Here is a tiny trained network, its code and every weight. The questions are about switching its units off for an input and a class, where a switched-off unit gives its printed mean instead of its output.

import numpy as np


def w(rows, s, z=0):
    codes = np.array(rows[::2]) - 128.0
    scale = np.full(codes.shape[1], s)
    scale[-1] = z or s
    return codes * scale


def f(y):
    return y / 2 * (1 + np.tanh(0.7978845608 * (y + 0.044715 * y**3)))


def log_softmax(a):
    a = a - a.max(-1, keepdims=True)
    return a - np.log(np.exp(a).sum(-1, keepdims=True))


def net(x, mask):
    res = np.array(x, float).reshape(1, 8) / 4 @ E
    y = f(res @ A[0][:, :-1].T + A[0][:, -1])
    res = res + np.where(mask, y, B[0][:, -1]) @ B[0][:, :-1]
    return log_softmax(res[-1] @ U[:, :-1].T + U[:, -1])


A, B = {}, {}
E = w([
[183,124,163,146,117,166,123,141,160,100],'x0',
[176,181,148,157,181,133,95,84,131,90],'x1',
[8,119,138,254,135,197,163,162,139,70],'x2',
[121,175,154,74,154,143,112,114,131,78],'x3',
[84,123,159,104,150,143,91,122,112,145],'x4',
[145,74,109,142,152,165,114,132,108,141],'x5',
[158,122,128,92,199,134,198,91,182,192],'x6',
[91,154,161,127,88,113,143,121,110,182],'x7',
],0.0091)
A[0] = w([
[106,151,132,115,77,52,112,180,132,97,95],'neuron 1',
[145,124,117,126,67,105,68,172,1,82,36],'neuron 2',
[82,142,166,144,104,164,109,87,157,175,7],'neuron 3',
[140,88,84,70,99,141,102,146,105,173,137],'neuron 4',
[119,38,92,110,197,150,119,77,1,47,102],'neuron 5',
[117,98,138,86,228,123,246,71,186,185,48],'neuron 6',
[96,141,88,73,24,169,158,176,172,156,210],'neuron 7',
[219,150,119,61,111,61,47,164,114,179,55],'neuron 8',
],0.0078,0.0015)
B[0] = w([
[151,56,103,88,171,131,158,108,167,136,161],'neuron 1',
[251,132,161,23,75,1,146,112,110,101,203],'neuron 2',
[97,63,101,150,188,130,129,161,101,77,149],'neuron 3',
[78,156,81,136,67,152,73,206,155,172,182],'neuron 4',
[136,164,137,110,122,134,154,130,153,140,181],'neuron 5',
[177,44,148,127,135,60,116,101,106,120,254],'neuron 6',
[72,208,54,49,130,121,17,70,154,194,189],'neuron 7',
[65,191,21,205,213,118,223,217,138,105,250],'neuron 8',
],0.0076,0.0074)
U = w([
[71,196,87,170,143,148,220,216,125,97,90],'0',
[220,38,203,53,74,2,155,74,97,105,6],'1',
[135,171,47,123,123,164,63,64,154,121,248],'2',
],0.0062,0.0018)

Each question gives the input, the list of numbers given to net, and the class t.
The units are the neurons (one row each of A and B). Each row of codes is followed by its name. A weight is (code - 128) times the scale printed after its matrix; where a second scale follows, it is the last column's (A, B and U).
mask holds one flag per neuron, in row order. A switched-off neuron (its flag False) gives its mean, the last column of its row in B, instead of its output. The means were averaged over made-up inputs and are rounded, as every weight is.
A unit's drop is (log p(t) with every unit on - log p(t) with that unit switched off) / (log p(t) with every unit on - log p(t) with every unit switched off).
The circuit of an input: a set's keep is (log p(t) with only the set's units on - log p(t) with every unit switched off) / (log p(t) with every unit on - log p(t) with every unit switched off). Starting from all 8 units, units are removed one at a time, each time the one whose removal leaves the highest keep (on an exact tie, the one counted first), for as long as the keep stays at least 0.8.
circuit, biggest first: the units of the circuit, biggest drop first
unit that matters most: the unit with the biggest drop
k most important neurons: the k neurons with the biggest drops, biggest first
drop when u is switched off: that unit's drop, to one decimal
input [-6,1,-1,-7,-3,-3,-7,1], class 1: unit that matters most : neuron 2
input [7,-7,2,2,2,-3,1,-8], class 2: circuit, biggest first : (neuron 8; neuron 7; neuron 2)
input [-8,-7,6,0,-2,1,-6,4], class 2: circuit, biggest first : (neuron 7; neuron 8)
input [-4,7,-8,4,-5,-1,-6,3], class 0: 2 most important neurons : (neuron 8; neuron 6)
input [-3,-4,-2,-4,-3,-1,1,2], class 2: circuit, biggest first : (neuron 7; neuron 2)
input [-8,4,1,-5,-2,2,-6,8], class 1: 2 most important neurons : (neuron 2; neuron 8)
input [1,4,2,6,3,7,8,-7], class 1: 2 most important neurons : (neuron 6; neuron 8)
input [-7,8,4,7,-6,-6,8,-7], class 1: 2 most important neurons : (neuron 6; neuron 8)
input [-7,-7,-1,-8,6,1,-3,-3], class 2: 2 most important neurons : (neuron 7; neuron 4)
input [-6,-5,-2,-5,-2,1,2,-2], class 2: 4 most important neurons : (neuron 7; neuron 2; neuron 4; neuron 8)
input [4,-5,-3,-1,-6,3,-3,1], class 2: circuit, biggest first : (neuron 7; neuron 6)
input [-3,-6,-3,6,5,5,3,6], class 2: circuit, biggest first : (neuron 7; neuron 2)
input [-3,-4,0,1,-1,-6,-5,2], class 1: 3 most important neurons : (neuron 2; neuron 8; neuron 1)
input [1,-2,0,-5,-4,3,-4,-7], class 1: circuit, biggest first : (neuron 8)
input [0,-6,4,-2,-1,6,2,2], class 2: circuit, biggest first : (neuron 8; neuron 7)
input [-6,-2,-7,-5,8,-3,-7,-8], class 0: 3 most important neurons : (neuron 8; neuron 4; neuron 6)
input [-7,-4,1,-3,8,3,-5,-2], class 1: 2 most important neurons : (neuron 2; neuron 8)
input [-8,-5,0,1,-3,1,7,-6], class 1: 2 most important neurons : (neuron 6; neuron 8)
input [-8,0,6,-8,3,-1,8,6], class 1: drop when neuron 6 is switched off : 0.7
input [-8,3,4,2,5,-3,6,3], class 1: unit that matters most : neuron 6
